Here is a tiny trained network, its code and every weight. The questions are about switching its units off for an input and a target symbol, where a switched-off unit gives its printed mean instead of its output.

import numpy as np


def w(rows, s, z=0):
    codes = np.array(rows[::2]) - 128.0
    scale = np.full(codes.shape[1], s)
    scale[-1] = z or s
    return codes * scale


def norm(h):
    return h / np.sqrt((h * h).mean(-1, keepdims=True) + 1e-5)


def f(y):
    return y / 2 * (1 + np.tanh(0.7978845608 * (y + 0.044715 * y**3)))


def softmax(a):
    e = np.exp(a - a.max(-1, keepdims=True))
    return e / e.sum(-1, keepdims=True)


def log_softmax(a):
    a = a - a.max(-1, keepdims=True)
    return a - np.log(np.exp(a).sum(-1, keepdims=True))


def net(x, mask):
    ids = ['ΓΘΛΣΦΨαβδεηπ'.index(c) for c in x.split()]
    T = len(ids)
    res = E[ids] + P[:T]
    u = 0
    for l in range(2):
        r = norm(res)
        for j in range(2):
            rows = slice(3 * j, 3 * j + 3)
            q, k, v = (r @ M[l][rows].T for M in (Q, K, V))
            z = softmax(np.where(np.tri(T) > 0, q @ k.T / 3**0.5, -1e9)) @ v
            o = O[l][rows]
            res = res + np.where(mask[u + j], z, o[:, -1]) @ o[:, :-1]
        u += 2
        y = f(norm(res) @ A[l][:, :-1].T + A[l][:, -1])
        res = res + np.where(mask[u : u + 12], y, B[l][:, -1]) @ B[l][:, :-1]
        u += 12
    return log_softmax(norm(res)[-1] @ U[:, :-1].T + U[:, -1])


Q, K, V, O, A, B = {}, {}, {}, {}, {}, {}
E = w([
[42,155,236,222,106,104,144],'Γ',
[184,206,199,164,127,51,115],'Θ',
[61,208,119,128,116,111,139],'Λ',
[173,119,160,174,132,129,92],'Σ',
[8,190,192,251,143,55,141],'Φ',
[79,151,103,154,139,203,165],'Ψ',
[106,202,162,168,174,111,180],'α',
[111,223,191,143,140,42,157],'β',
[215,147,138,115,86,179,131],'δ',
[95,102,159,52,59,162,88],'ε',
[100,105,150,189,119,160,118],'η',
[77,185,154,159,192,139,195],'π',
],0.014)
P = w([
[144,78,143,78,140,131,229],'0',
[174,188,85,136,48,40,154],'1',
[171,119,71,146,10,121,167],'2',
[151,132,70,148,2,110,191],'3',
[192,221,191,162,115,156,99],'4',
[175,188,195,195,108,183,121],'5',
[155,183,161,189,97,221,132],'6',
],0.0092)
Q[0] = w([
[111,190,145,112,151,145,67],'L0H0',
[109,135,136,186,38,113,169],'L0H0',
[190,159,152,174,95,177,167],'L0H0',
[155,158,182,167,133,171,141],'L0H1',
[148,189,190,161,3,170,198],'L0H1',
[111,45,2,100,104,29,151],'L0H1',
],0.01)
K[0] = w([
[138,136,84,186,178,82,133],'L0H0',
[149,83,191,87,130,134,229],'L0H0',
[149,79,122,131,172,95,178],'L0H0',
[84,84,144,96,134,150,104],'L0H1',
[95,30,250,46,197,136,190],'L0H1',
[173,151,61,254,181,127,197],'L0H1',
],0.0098)
V[0] = w([
[120,134,103,169,99,153,133],'L0H0',
[148,229,145,130,117,79,122],'L0H0',
[55,134,76,76,53,130,155],'L0H0',
[254,74,142,235,177,128,136],'L0H1',
[62,154,110,183,187,174,139],'L0H1',
[116,29,164,23,80,140,151],'L0H1',
],0.011)
O[0] = w([
[132,146,49,110,118,135,183,117],'L0H0',
[111,2,178,217,56,134,147,203],'L0H0',
[207,160,76,173,94,112,27,137],'L0H0',
[154,67,73,3,233,129,222,48],'L0H1',
[214,191,63,185,179,57,136,90],'L0H1',
[54,217,230,126,122,172,87,255],'L0H1',
],0.0098,0.0086)
A[0] = w([
[72,53,211,47,171,151,134,120],'L0N0',
[59,114,199,111,72,170,104,111],'L0N1',
[46,171,240,137,144,130,138,130],'L0N2',
[108,74,176,70,112,190,134,73],'L0N3',
[177,186,136,86,146,71,168,105],'L0N4',
[103,166,144,113,66,53,192,156],'L0N5',
[141,133,133,70,90,168,51,108],'L0N6',
[145,96,91,117,120,148,194,134],'L0N7',
[124,99,28,137,197,99,146,124],'L0N8',
[171,106,158,52,64,56,101,255],'L0N9',
[100,156,145,92,132,254,173,135],'L0N10',
[114,161,165,140,176,162,86,138],'L0N11',
],0.0089,0.0038)
B[0] = w([
[192,194,71,169,98,2,116,177],'L0N0',
[80,179,164,130,73,181,127,239],'L0N1',
[159,156,81,20,73,188,115,254],'L0N2',
[124,149,86,144,111,77,170,159],'L0N3',
[80,96,160,91,148,192,138,146],'L0N4',
[160,73,146,141,147,220,75,188],'L0N5',
[86,235,135,220,135,141,147,149],'L0N6',
[112,139,182,218,151,94,93,142],'L0N7',
[147,128,187,109,62,164,59,136],'L0N8',
[50,145,118,203,136,217,143,168],'L0N9',
[119,123,151,120,33,22,46,177],'L0N10',
[173,229,100,53,117,81,208,165],'L0N11',
],0.0067,0.0085)
Q[1] = w([
[68,87,135,141,84,107,135],'L1H0',
[190,184,167,215,137,161,150],'L1H0',
[154,19,72,144,106,103,149],'L1H0',
[228,97,145,249,90,102,187],'L1H1',
[68,117,186,103,160,198,81],'L1H1',
[138,174,235,192,2,162,148],'L1H1',
],0.0077)
K[1] = w([
[120,87,151,168,254,102,154],'L1H0',
[68,162,132,5,95,186,173],'L1H0',
[176,157,77,84,168,117,132],'L1H0',
[86,131,233,70,121,124,210],'L1H1',
[100,166,44,165,60,44,160],'L1H1',
[77,117,123,95,176,134,221],'L1H1',
],0.0082)
V[1] = w([
[125,87,148,173,73,91,159],'L1H0',
[94,161,176,174,149,152,171],'L1H0',
[86,82,122,130,85,177,190],'L1H0',
[125,68,163,72,246,90,167],'L1H1',
[131,92,24,199,149,25,135],'L1H1',
[132,160,132,185,195,181,140],'L1H1',
],0.011)
O[1] = w([
[138,84,179,111,73,140,98,199],'L1H0',
[208,120,116,105,126,174,61,227],'L1H0',
[120,105,190,113,130,110,67,180],'L1H0',
[4,128,155,132,138,194,111,43],'L1H1',
[145,133,168,165,67,142,207,2],'L1H1',
[171,150,114,215,147,184,85,154],'L1H1',
],0.012,0.0078)
A[1] = w([
[178,84,227,111,135,69,115,122],'L1N0',
[191,112,176,198,73,134,92,133],'L1N1',
[40,28,174,92,108,99,217,76],'L1N2',
[57,51,203,224,104,170,196,85],'L1N3',
[192,139,38,95,154,92,94,98],'L1N4',
[82,198,113,106,232,203,104,103],'L1N5',
[109,195,142,144,56,119,97,251],'L1N6',
[100,123,91,45,204,36,66,192],'L1N7',
[206,130,130,209,88,32,128,165],'L1N8',
[230,163,11,175,97,191,54,155],'L1N9',
[86,201,146,122,137,147,27,152],'L1N10',
[48,110,148,126,58,212,81,161],'L1N11',
],0.011,0.0031)
B[1] = w([
[129,104,106,151,88,182,97,173],'L1N0',
[52,136,82,88,147,182,117,250],'L1N1',
[117,158,202,245,142,53,133,162],'L1N2',
[197,184,137,47,111,138,172,200],'L1N3',
[177,116,136,123,175,104,146,155],'L1N4',
[72,103,74,197,32,167,69,168],'L1N5',
[112,94,144,105,130,174,162,242],'L1N6',
[175,84,40,97,126,106,132,168],'L1N7',
[90,112,64,72,109,131,143,185],'L1N8',
[93,113,197,164,176,46,154,238],'L1N9',
[173,106,170,124,110,159,172,237],'L1N10',
[182,138,182,112,199,169,151,237],'L1N11',
],0.012)
U = w([
[183,80,144,133,198,88,78,240],'Γ',
[141,67,236,168,115,61,197,90],'Θ',
[125,129,110,216,31,78,96,87],'Λ',
[20,108,137,115,169,100,155,237],'Σ',
[143,109,85,149,66,167,245,72],'Φ',
[179,203,122,171,172,99,195,255],'Ψ',
[188,104,148,104,224,227,216,68],'α',
[93,1,125,124,84,170,72,68],'β',
[148,159,124,23,106,75,147,141],'δ',
[123,237,173,118,115,90,59,48],'ε',
[81,173,36,133,131,183,117,124],'η',
[87,85,138,255,178,161,111,113],'π',
],0.0088,0.0025)

Each question gives the input, a string of symbols that net reads in full, and the target symbol t.
The units are the heads (3 rows each of Q, K, V and O) and the neurons (one row each of A and B). Each row of codes is followed by its name. A weight is (code - 128) times the scale printed after its matrix; where a second scale follows, it is the last column's (O, A, B and U).
mask holds one flag per unit, layer by layer, with each layer's heads first. A switched-off unit (its flag False) gives its mean, the last column of its rows in O or B, instead of its output. The means were averaged over made-up inputs and are rounded, as every weight is.
A unit's drop is (log p(t) with every unit on - log p(t) with that unit switched off) / (log p(t) with every unit on - log p(t) with every unit switched off).
The circuit of an input: a set's keep is (log p(t) with only the set's units on - log p(t) with every unit switched off) / (log p(t) with every unit on - log p(t) with every unit switched off). Starting from the 12 units with the biggest drops (on a tie, the unit counted first), units are removed one at a time, each time the one whose removal leaves the highest keep (on an exact tie, the one counted first), for as long as the keep stays at least 0.8.
units of the circuit, in order: the units of the circuit, biggest drop first
most important unit: the unit with the biggest drop
top k neurons: the k neurons with the biggest drops, biggest first
k most important neurons of layer l: the k neurons of layer l with the biggest drops, biggest first
which heads matter: for each layer, one digit per head in row order, 1 if its drop is at least 0.15 and else 0, layers parted by /
drop of u: that unit's drop, to one decimal
input Λ α Γ δ η, target Λ: units of the circuit, in order	(L0H1; L1H1; L1N11)
input δ Φ Φ α α α, target δ: units of the circuit, in order	(L0H1; L1H1; L0N0; L0N10)
input Θ α δ δ Θ η, target Θ: which heads matter	01 / 01
input Φ η ε, target Φ: units of the circuit, in order	(L0H1; L1H1; L1N8)
input Θ Θ η, target Θ: units of the circuit, in order	(L0H1; L1N2; L1H1; L0N0)
input Σ η Σ Θ, target Σ: which heads matter	11 / 01
input Λ Φ δ β β Ψ α, target Λ: units of the circuit, in order	(L0H1; L1H1; L1N11)
input ε ε π, target ε: which heads matter	11 / 01
input β Θ π α Θ Γ, target β: most important unit	L1H1
input δ Γ η ε, target δ: units of the circuit, in order	(L1H1; L0H1; L0N0)
input Θ ε η α, target Θ: units of the circuit, in order	(L0H1; L1N2; L0H0)
input Φ Θ δ β δ η Λ, target Φ: which heads matter	01 / 01
input ε α Ψ δ, target ε: units of the circuit, in order	(L0H1; L0H0)
input Γ Φ β Ψ β α δ, target Γ: most important neuron of layer 1	(L1N9)
input Ψ Φ Θ Γ β Λ, target Ψ: which heads matter	01 / 00
input Λ Φ Φ δ Θ Θ π, target Λ: units of the circuit, in order	(L0H1; L1H1; L1N11)
input α Σ Σ β π, target α: top 2 neurons	(L1N3; L0N1)
input β β Θ Θ Φ, target β: which heads matter	10 / 01
input α η Λ Ψ Θ π α, target α: which heads matter	01 / 01
input β η δ Ψ Θ, target β: most important unit	L0H0
input Σ η Θ, target Σ: drop of L1N2	0.1
input π β η, target π: drop of L1N5	0.0
input Φ β Θ Γ δ, target Φ: drop of L1H1	1.1
input β Γ β Φ Λ Ψ, target β: drop of L1H1	0.4
